Below is a small trained network, with its code and all its weights. Each question gives an input and a class and asks what happens when units are switched off, that is, made to give their printed mean instead of their output.

import numpy as np


def w(rows, s, z=0):
    codes = np.array(rows[::2]) - 128.0
    scale = np.full(codes.shape[1], s)
    scale[-1] = z or s
    return codes * scale


def f(y):
    return y / 2 * (1 + np.tanh(0.7978845608 * (y + 0.044715 * y**3)))


def log_softmax(a):
    a = a - a.max(-1, keepdims=True)
    return a - np.log(np.exp(a).sum(-1, keepdims=True))


def net(x, mask):
    res = np.array(x, float).reshape(1, 4) / 4 @ E
    y = f(res @ A[0][:, :-1].T + A[0][:, -1])
    res = res + np.where(mask, y, B[0][:, -1]) @ B[0][:, :-1]
    return log_softmax(res[-1] @ U[:, :-1].T + U[:, -1])


A, B = {}, {}
E = w([
[150,111,106,153,117],'x0',
[58,22,119,131,179],'x1',
[99,195,47,141,241],'x2',
[115,162,254,255,162],'x3',
],0.0099)
A[0] = w([
[137,72,185,126,88,6],'neuron 1',
[58,91,137,123,152,140],'neuron 2',
[161,255,153,139,84,147],'neuron 3',
[118,157,92,177,204,70],'neuron 4',
[131,125,98,99,119,130],'neuron 5',
[59,28,152,158,198,139],'neuron 6',
[117,150,92,135,167,109],'neuron 7',
[133,135,182,204,167,46],'neuron 8',
[118,80,197,138,80,128],'neuron 9',
[117,100,94,71,133,86],'neuron 10',
[123,161,133,192,169,58],'neuron 11',
[122,139,134,125,116,102],'neuron 12',
[107,128,208,187,135,153],'neuron 13',
[104,144,89,159,210,77],'neuron 14',
[176,200,130,140,126,109],'neuron 15',
],0.014,0.0019)
B[0] = w([
[75,163,227,117,114,185],'neuron 1',
[150,121,131,187,153,177],'neuron 2',
[155,51,117,225,161,253],'neuron 3',
[120,143,249,94,76,209],'neuron 4',
[107,146,77,113,151,168],'neuron 5',
[213,40,104,235,135,235],'neuron 6',
[92,165,180,113,106,175],'neuron 7',
[106,144,4,94,169,235],'neuron 8',
[110,181,234,78,102,204],'neuron 9',
[140,162,28,116,144,195],'neuron 10',
[97,155,95,76,120,202],'neuron 11',
[129,138,138,130,146,129],'neuron 12',
[134,150,11,67,124,240],'neuron 13',
[102,153,226,93,89,207],'neuron 14',
[165,58,161,162,126,200],'neuron 15',
],0.015,0.012)
U = w([
[171,76,125,251,156,160],'0',
[105,150,43,88,147,204],'1',
[96,149,193,120,106,2],'2',
],0.013,0.00094)

Each question gives the input, the list of numbers given to net, and the class t.
The units are the neurons (one row each of A and B). Each row of codes is followed by its name. A weight is (code - 128) times the scale printed after its matrix; where a second scale follows, it is the last column's (A, B and U).
mask holds one flag per neuron, in row order. A switched-off neuron (its flag False) gives its mean, the last column of its row in B, instead of its output. The means were averaged over made-up inputs and are rounded, as every weight is.
A unit's drop is (log p(t) with every unit on - log p(t) with that unit switched off) / (log p(t) with every unit on - log p(t) with every unit switched off).
The circuit of an input: a set's keep is (log p(t) with only the set's units on - log p(t) with every unit switched off) / (log p(t) with every unit on - log p(t) with every unit switched off). Starting from the 12 units with the biggest drops (on a tie, the unit counted first), units are removed one at a time, each time the one whose removal leaves the highest keep (on an exact tie, the one counted first), for as long as the keep stays at least 0.8.
units of the circuit, in order: the units of the circuit, biggest drop first
most important unit: the unit with the biggest drop
top k neurons: the k neurons with the biggest drops, biggest first
drop of u: that unit's drop, to one decimal
input [-6,8,-7,-7], class 0: units of the circuit, in order -> (neuron 6)
input [1,4,-5,-2], class 2: top 2 neurons -> (neuron 3; neuron 9)
input [-1,5,7,7], class 1: top 2 neurons -> (neuron 8; neuron 13)
input [5,6,6,-6], class 0: top 2 neurons -> (neuron 6; neuron 13)
input [-1,-8,-3,-8], class 0: top 3 neurons -> (neuron 3; neuron 13; neuron 8)
input [4,-5,-2,6], class 1: top 3 neurons -> (neuron 13; neuron 8; neuron 6)
input [0,3,-2,5], class 1: top 2 neurons -> (neuron 13; neuron 3)
input [1,-6,2,8], class 1: top 3 neurons -> (neuron 13; neuron 8; neuron 11)
input [-1,5,3,-4], class 0: top 3 neurons -> (neuron 6; neuron 13; neuron 8)
input [-4,4,6,6], class 1: top 4 neurons -> (neuron 8; neuron 13; neuron 11; neuron 9)
input [-5,-6,0,7], class 1: top 4 neurons -> (neuron 13; neuron 8; neuron 6; neuron 11)
input [-7,6,-4,-5], class 0: top 2 neurons -> (neuron 6; neuron 13)
input [5,6,0,-4], class 0: drop of neuron 4 -> 0.0
input [4,-2,-5,4], class 2: most important unit -> neuron 9
input [-6,-2,0,-1], class 0: drop of neuron 13 -> 1.1
input [2,2,-8,-6], class 2: drop of neuron 13 -> 0.1
